Below are the code and all the weights of a small trained network. Each question names an input and a class and asks about switching units off, where a switched-off unit gives its printed mean instead of its output.

import numpy as np


def w(rows, s, z=0):
    codes = np.array(rows[::2]) - 128.0
    scale = np.full(codes.shape[1], s)
    scale[-1] = z or s
    return codes * scale


def f(y):
    return np.maximum(y, 0)


def log_softmax(a):
    a = a - a.max(-1, keepdims=True)
    return a - np.log(np.exp(a).sum(-1, keepdims=True))


def net(x, mask):
    res = np.array(x, float).reshape(1, 4) / 4 @ E
    y = f(res @ A[0][:, :-1].T + A[0][:, -1])
    res = res + np.where(mask, y, B[0][:, -1]) @ B[0][:, :-1]
    return log_softmax(res[-1] @ U[:, :-1].T + U[:, -1])


A, B = {}, {}
E = w([
[137,1,109,87],'x0',
[19,109,191,150],'x1',
[208,98,220,189],'x2',
[148,155,194,8],'x3',
],0.0097)
A[0] = w([
[61,143,192,148,146],'neuron 0',
[133,189,118,141,145],'neuron 1',
[250,149,90,128,172],'neuron 2',
[147,134,202,75,97],'neuron 3',
[206,98,208,201,2],'neuron 4',
[104,176,115,125,83],'neuron 5',
[91,143,104,71,51],'neuron 6',
[84,130,59,150,104],'neuron 7',
[118,147,157,71,3],'neuron 8',
[155,196,179,181,90],'neuron 9',
[142,50,131,115,118],'neuron 10',
[129,192,142,157,79],'neuron 11',
[112,112,94,164,57],'neuron 12',
[146,121,88,180,146],'neuron 13',
[148,33,104,90,72],'neuron 14',
[109,62,82,99,98],'neuron 15',
[110,191,110,136,75],'neuron 16',
[103,113,184,156,67],'neuron 17',
[103,115,177,152,120],'neuron 18',
[82,85,162,130,156],'neuron 19',
[108,116,125,156,147],'neuron 20',
[130,102,124,200,49],'neuron 21',
[133,119,108,203,118],'neuron 22',
],0.015,0.0037)
B[0] = w([
[95,78,84,86,218],'neuron 0',
[91,72,159,146,184],'neuron 1',
[37,81,91,74,248],'neuron 2',
[172,151,163,98,219],'neuron 3',
[122,246,85,144,232],'neuron 4',
[103,161,162,201,169],'neuron 5',
[150,216,97,123,187],'neuron 6',
[169,198,113,93,206],'neuron 7',
[183,135,163,92,180],'neuron 8',
[98,136,152,167,216],'neuron 9',
[92,141,172,173,205],'neuron 10',
[117,87,170,130,186],'neuron 11',
[159,140,176,85,173],'neuron 12',
[121,124,156,88,195],'neuron 13',
[90,136,167,163,226],'neuron 14',
[85,146,177,174,212],'neuron 15',
[92,120,169,155,178],'neuron 16',
[93,132,97,121,173],'neuron 17',
[102,110,86,91,176],'neuron 18',
[91,127,110,110,193],'neuron 19',
[154,133,137,100,166],'neuron 20',
[186,133,160,89,187],'neuron 21',
[166,110,168,71,202],'neuron 22',
],0.013,0.011)
U = w([
[30,114,250,243,109],'0',
[2,74,41,20,95],'1',
[208,148,223,18,105],'2',
[103,234,78,149,204],'3',
[87,83,110,114,244],'4',
[176,26,93,147,94],'5',
[181,74,122,196,88],'6',
],0.0099,0.011)

Each question gives the input, the list of numbers given to net, and the class t.
The units are the neurons (one row each of A and B). Each row of codes is followed by its name. A weight is (code - 128) times the scale printed after its matrix; where a second scale follows, it is the last column's (A, B and U).
mask holds one flag per neuron, in row order. A switched-off neuron (its flag False) gives its mean, the last column of its row in B, instead of its output. The means were averaged over made-up inputs and are rounded, as every weight is.
A unit's drop is (log p(t) with every unit on - log p(t) with that unit switched off) / (log p(t) with every unit on - log p(t) with every unit switched off).
The circuit of an input: a set's keep is (log p(t) with only the set's units on - log p(t) with every unit switched off) / (log p(t) with every unit on - log p(t) with every unit switched off). Starting from the 12 units with the biggest drops (on a tie, the unit counted first), units are removed one at a time, each time the one whose removal leaves the highest keep (on an exact tie, the one counted first), for as long as the keep stays at least 0.8.
units of the circuit, in order: the units of the circuit, biggest drop first
unit that matters most: the unit with the biggest drop
top k neurons: the k neurons with the biggest drops, biggest first
drop when u is switched off: that unit's drop, to one decimal
input [-6,2,-3,-7], class 2: top 2 neurons : neuron 7; neuron 22
input [-4,-7,7,-3], class 1: units of the circuit, in order : neuron 2
input [2,3,0,-1], class 4: top 3 neurons : neuron 2; neuron 4; neuron 13
input [-7,-7,-6,2], class 0: top 2 neurons : neuron 5; neuron 16
input [4,5,-8,5], class 3: units of the circuit, in order : neuron 6; neuron 2
input [6,-3,3,-7], class 2: top 2 neurons : neuron 21; neuron 22
input [0,-3,3,3], class 4: top 4 neurons : neuron 2; neuron 0; neuron 7; neuron 6
input [1,-5,7,-7], class 2: top 2 neurons : neuron 22; neuron 21
input [7,-8,-1,4], class 1: top 4 neurons : neuron 2; neuron 9; neuron 5; neuron 16
input [-3,2,-2,2], class 4: top 3 neurons : neuron 15; neuron 14; neuron 10
input [7,-6,3,2], class 0: top 2 neurons : neuron 14; neuron 10
input [2,6,6,4], class 1: top 2 neurons : neuron 0; neuron 18
input [-6,-7,-6,0], class 1: top 2 neurons : neuron 2; neuron 15
input [4,1,-8,8], class 2: unit that matters most : neuron 8
input [-1,0,6,1], class 3: drop when neuron 4 is switched off : 0.4
input [-2,3,6,5], class 3: drop when neuron 5 is switched off : 0.0
input [-6,-5,-6,-5], class 0: drop when neuron 1 is switched off : 0.4
